Below are the code and all the weights of a small trained network. Each question names an input and a target symbol and asks about switching units off, where a switched-off unit gives its printed mean instead of its output.

import numpy as np


def w(rows, s, z=0):
    codes = np.array(rows[::2]) - 128.0
    scale = np.full(codes.shape[1], s)
    scale[-1] = z or s
    return codes * scale


def norm(h):
    return h / np.sqrt((h * h).mean(-1, keepdims=True) + 1e-5)


def f(y):
    return np.maximum(y, 0)


def softmax(a):
    e = np.exp(a - a.max(-1, keepdims=True))
    return e / e.sum(-1, keepdims=True)


def log_softmax(a):
    a = a - a.max(-1, keepdims=True)
    return a - np.log(np.exp(a).sum(-1, keepdims=True))


def net(x, mask):
    ids = ['βγδεζηθξπτψω'.index(c) for c in x.split()]
    T = len(ids)
    res = E[ids] + P[:T]
    u = 0
    for l in range(3):
        r = norm(res)
        for j in range(2):
            rows = slice(2 * j, 2 * j + 2)
            q, k, v = (r @ M[l][rows].T for M in (Q, K, V))
            z = softmax(np.where(np.tri(T) > 0, q @ k.T / 2**0.5, -1e9)) @ v
            o = O[l][rows]
            res = res + np.where(mask[u + j], z, o[:, -1]) @ o[:, :-1]
        u += 2
        y = f(norm(res) @ A[l][:, :-1].T + A[l][:, -1])
        res = res + np.where(mask[u : u + 4], y, B[l][:, -1]) @ B[l][:, :-1]
        u += 4
    return log_softmax(norm(res)[-1] @ U[:, :-1].T + U[:, -1])


Q, K, V, O, A, B = {}, {}, {}, {}, {}, {}
E = w([
[117,56,105,154,75,138,122,80],'β',
[129,156,102,73,136,94,132,187],'γ',
[186,102,103,143,163,132,63,160],'δ',
[102,121,132,174,164,152,201,138],'ε',
[135,112,125,110,105,161,115,173],'ζ',
[108,141,124,113,166,138,108,108],'η',
[187,131,152,149,113,118,131,163],'θ',
[112,110,252,153,150,152,110,116],'ξ',
[96,179,129,110,116,179,120,108],'π',
[207,222,138,138,177,103,114,148],'τ',
[101,164,94,167,65,86,127,44],'ψ',
[173,194,172,140,41,74,137,121],'ω',
],0.018)
P = w([
[130,26,117,98,50,5,4,143],'0',
[40,193,173,255,152,227,170,182],'1',
[57,178,163,230,136,224,182,164],'2',
[129,165,168,172,135,231,212,145],'3',
[151,162,198,153,126,218,209,145],'4',
[143,167,183,150,121,207,207,140],'5',
[189,182,162,141,113,219,217,112],'6',
[149,208,183,152,105,196,187,153],'7',
[167,212,212,189,116,233,181,140],'8',
],0.0033)
Q[0] = w([
[77,138,56,128,82,69,74,89],'0.h0',
[137,99,161,131,156,87,170,193],'0.h0',
[105,148,112,167,246,151,124,117],'0.h1',
[152,65,191,86,124,61,163,136],'0.h1',
],0.011)
K[0] = w([
[120,141,100,145,107,162,6,146],'0.h0',
[105,108,109,120,180,156,162,104],'0.h0',
[150,112,177,86,190,164,93,99],'0.h1',
[110,86,124,99,149,45,127,172],'0.h1',
],0.011)
V[0] = w([
[154,147,144,127,146,79,89,91],'0.h0',
[87,155,243,40,120,89,38,88],'0.h0',
[167,127,117,202,146,132,170,156],'0.h1',
[253,125,97,51,82,100,209,163],'0.h1',
],0.005)
O[0] = w([
[129,111,163,88,80,74,116,137,88],'0.h0',
[155,141,165,11,69,74,40,179,146],'0.h0',
[102,180,107,209,96,130,117,136,140],'0.h1',
[130,245,115,212,66,102,60,251,3],'0.h1',
],0.0026,0.0031)
A[0] = w([
[136,144,151,196,151,80,176,207,254],'0.n0',
[136,116,80,127,253,143,68,130,96],'0.n1',
[107,68,77,124,152,177,138,201,160],'0.n2',
[82,150,111,85,131,67,200,181,47],'0.n3',
],0.011,0.00098)
B[0] = w([
[215,79,174,72,140,177,176,54,244],'0.n0',
[94,112,156,144,91,50,254,172,227],'0.n1',
[158,191,129,201,135,192,127,167,253],'0.n2',
[88,89,199,150,18,167,207,148,156],'0.n3',
],0.0082,0.0049)
Q[1] = w([
[114,105,153,130,197,129,68,109],'1.h0',
[115,89,64,135,247,103,68,148],'1.h0',
[127,118,73,127,246,114,27,125],'1.h1',
[133,156,93,130,100,140,121,175],'1.h1',
],0.013)
K[1] = w([
[145,159,51,145,150,151,223,126],'1.h0',
[133,171,149,254,190,226,211,41],'1.h0',
[145,164,162,251,126,234,243,22],'1.h1',
[153,106,182,166,133,91,100,40],'1.h1',
],0.0098)
V[1] = w([
[180,179,134,158,78,203,166,45],'1.h0',
[147,135,203,186,203,158,14,73],'1.h0',
[112,116,158,49,121,130,220,53],'1.h1',
[91,140,100,1,67,203,76,161],'1.h1',
],0.0093)
O[1] = w([
[203,183,43,181,150,247,180,41,83],'1.h0',
[101,149,186,153,230,150,1,39,169],'1.h0',
[85,50,202,14,140,94,178,22,5],'1.h1',
[113,155,66,18,131,232,37,142,84],'1.h1',
],0.0049,0.0014)
A[1] = w([
[88,120,40,138,249,85,175,158,159],'1.n0',
[83,216,154,104,103,150,171,132,254],'1.n1',
[126,121,185,153,102,144,115,140,145],'1.n2',
[162,162,165,103,193,149,165,206,104],'1.n3',
],0.011,0.0021)
B[1] = w([
[108,73,250,94,26,138,132,160,157],'1.n0',
[70,164,168,1,140,201,85,72,229],'1.n1',
[128,126,159,218,127,91,98,158,234],'1.n2',
[55,194,152,171,147,70,118,167,253],'1.n3',
],0.0068)
Q[2] = w([
[107,210,205,113,32,173,198,102],'2.h0',
[50,157,72,101,174,108,159,105],'2.h0',
[147,139,41,94,141,57,141,104],'2.h1',
[120,219,202,118,10,147,172,52],'2.h1',
],0.013)
K[2] = w([
[199,91,70,75,117,29,74,127],'2.h0',
[38,124,126,128,149,131,122,208],'2.h0',
[50,128,171,92,176,179,167,183],'2.h1',
[158,71,95,92,164,28,5,175],'2.h1',
],0.013)
V[2] = w([
[147,95,82,152,245,123,177,144],'2.h0',
[215,59,198,168,112,200,125,143],'2.h0',
[66,146,204,150,148,213,188,166],'2.h1',
[191,201,148,70,166,79,123,162],'2.h1',
],0.012)
O[2] = w([
[81,165,72,75,250,160,176,176,10],'2.h0',
[241,10,106,122,118,91,101,202,255],'2.h0',
[79,133,254,207,159,230,184,165,133],'2.h1',
[193,211,186,63,145,88,159,142,70],'2.h1',
],0.0056,0.0073)
A[2] = w([
[155,206,7,61,38,67,174,199,68],'2.n0',
[171,142,148,178,96,21,216,155,234],'2.n1',
[1,135,132,30,125,163,118,170,254],'2.n2',
[101,177,69,159,76,84,103,45,148],'2.n3',
],0.0087,0.0025)
B[2] = w([
[113,165,254,172,98,232,192,81,147],'2.n0',
[85,163,7,109,184,92,71,103,255],'2.n1',
[132,91,19,131,209,94,98,210,178],'2.n2',
[70,158,128,175,183,165,139,133,160],'2.n3',
],0.008,0.0074)
U = w([
[96,18,52,178,83,136,81,111,133],'β',
[95,115,187,79,25,176,199,192,81],'γ',
[92,164,123,216,107,23,168,193,137],'δ',
[115,100,132,180,198,194,255,88,112],'ε',
[138,203,132,192,121,205,63,206,139],'ζ',
[23,89,154,46,124,52,164,141,116],'η',
[254,65,110,91,170,99,137,146,71],'θ',
[90,83,247,168,192,101,56,99,253],'ξ',
[85,139,94,35,184,176,65,122,182],'π',
[162,232,132,100,232,75,160,86,138],'τ',
[16,190,103,171,105,128,124,16,98],'ψ',
[181,179,171,128,9,77,104,62,55],'ω',
],0.0073,0.0029)

Each question gives the input, a string of symbols that net reads in full, and the target symbol t.
The units are the heads (2 rows each of Q, K, V and O) and the neurons (one row each of A and B). Each row of codes is followed by its name. A weight is (code - 128) times the scale printed after its matrix; where a second scale follows, it is the last column's (O, A, B and U).
mask holds one flag per unit, layer by layer, with each layer's heads first. A switched-off unit (its flag False) gives its mean, the last column of its rows in O or B, instead of its output. The means were averaged over made-up inputs and are rounded, as every weight is.
A unit's drop is (log p(t) with every unit on - log p(t) with that unit switched off) / (log p(t) with every unit on - log p(t) with every unit switched off).
The circuit of an input: a set's keep is (log p(t) with only the set's units on - log p(t) with every unit switched off) / (log p(t) with every unit on - log p(t) with every unit switched off). Starting from the 12 units with the biggest drops (on a tie, the unit counted first), units are removed one at a time, each time the one whose removal leaves the highest keep (on an exact tie, the one counted first), for as long as the keep stays at least 0.8.
units of the circuit, in order: the units of the circuit, biggest drop first
top k neurons: the k neurons with the biggest drops, biggest first
k most important neurons of layer l: the k neurons of layer l with the biggest drops, biggest first
which heads matter: for each layer, one digit per head in row order, 1 if its drop is at least 0.15 and else 0, layers parted by /
input ω δ ω ξ ξ ζ γ ε, target ω: which heads matter => 00 / 00 / 11
input τ ζ ψ β θ, target θ: top 3 neurons => 0.n0, 1.n1, 0.n1
input γ ξ θ ζ ξ ψ ε ω, target γ: top 3 neurons => 0.n3, 1.n1, 0.n0
input ξ ξ ε τ, target ξ: units of the circuit, in order => 1.h0, 1.h1
input β ζ β ω δ ζ δ ζ ξ, target β: which heads matter => 00 / 00 / 01
input β ξ π β ζ η ξ ζ γ, target β: which heads matter => 00 / 00 / 01
input δ ξ γ, target γ: units of the circuit, in order => 0.n3
input δ ζ β ξ ψ ε ξ ξ, target δ: units of the circuit, in order => 1.h1, 1.h0, 0.n1, 2.n1
input ξ β ω γ γ δ δ, target δ: 2 most important neurons of layer 1 => 1.n1, 1.n3
input ψ ξ π ξ β, target ψ: top 4 neurons => 0.n0, 2.n3, 0.n2, 1.n2
input θ γ ξ ζ β θ ζ, target θ: which heads matter => 00 / 11 / 11
input ζ ζ ξ ζ ζ ξ, target ζ: units of the circuit, in order => 1.h1, 0.n0
input ξ ω ω ξ β, target ξ: which heads matter => 00 / 10 / 00
input τ ξ θ δ, target τ: which heads matter => 00 / 10 / 01
input π ζ θ ε, target π: which heads matter => 00 / 01 / 00
input β ζ ξ ω γ ε β ζ, target β: units of the circuit, in order => 2.h1
input ξ ω τ β ζ ζ γ θ, target θ: which heads matter => 00 / 00 / 10
input δ ζ ξ ξ, target δ: which heads matter => 00 / 11 / 00
input ζ ξ β ζ ζ ξ ψ, target ζ: units of the circuit, in order => 1.h1, 0.n1, 0.n0
input θ ψ π ξ ψ δ π, target θ: top neuron => 0.n0
input γ τ ξ ξ, target γ: which heads matter => 00 / 11 / 00
input ξ ξ ξ ψ δ ψ δ, target δ: top 3 neurons => 0.n1, 1.n1, 0.n0
input ω π ζ τ, target ω: which heads matter => 10 / 00 / 10
input δ ξ π ψ ζ, target δ: top 2 neurons => 0.n1, 1.n3
input ζ ω τ ψ γ, target γ: top 3 neurons => 0.n3, 2.n1, 1.n1
input ω ε β ζ ξ ξ ξ ξ ζ, target ω: which heads matter => 00 / 00 / 11
input θ δ ξ ε η, target θ: top 3 neurons => 0.n0, 1.n0, 1.n3
input ε β ξ, target ε: units of the circuit, in order => 1.h0, 0.h0
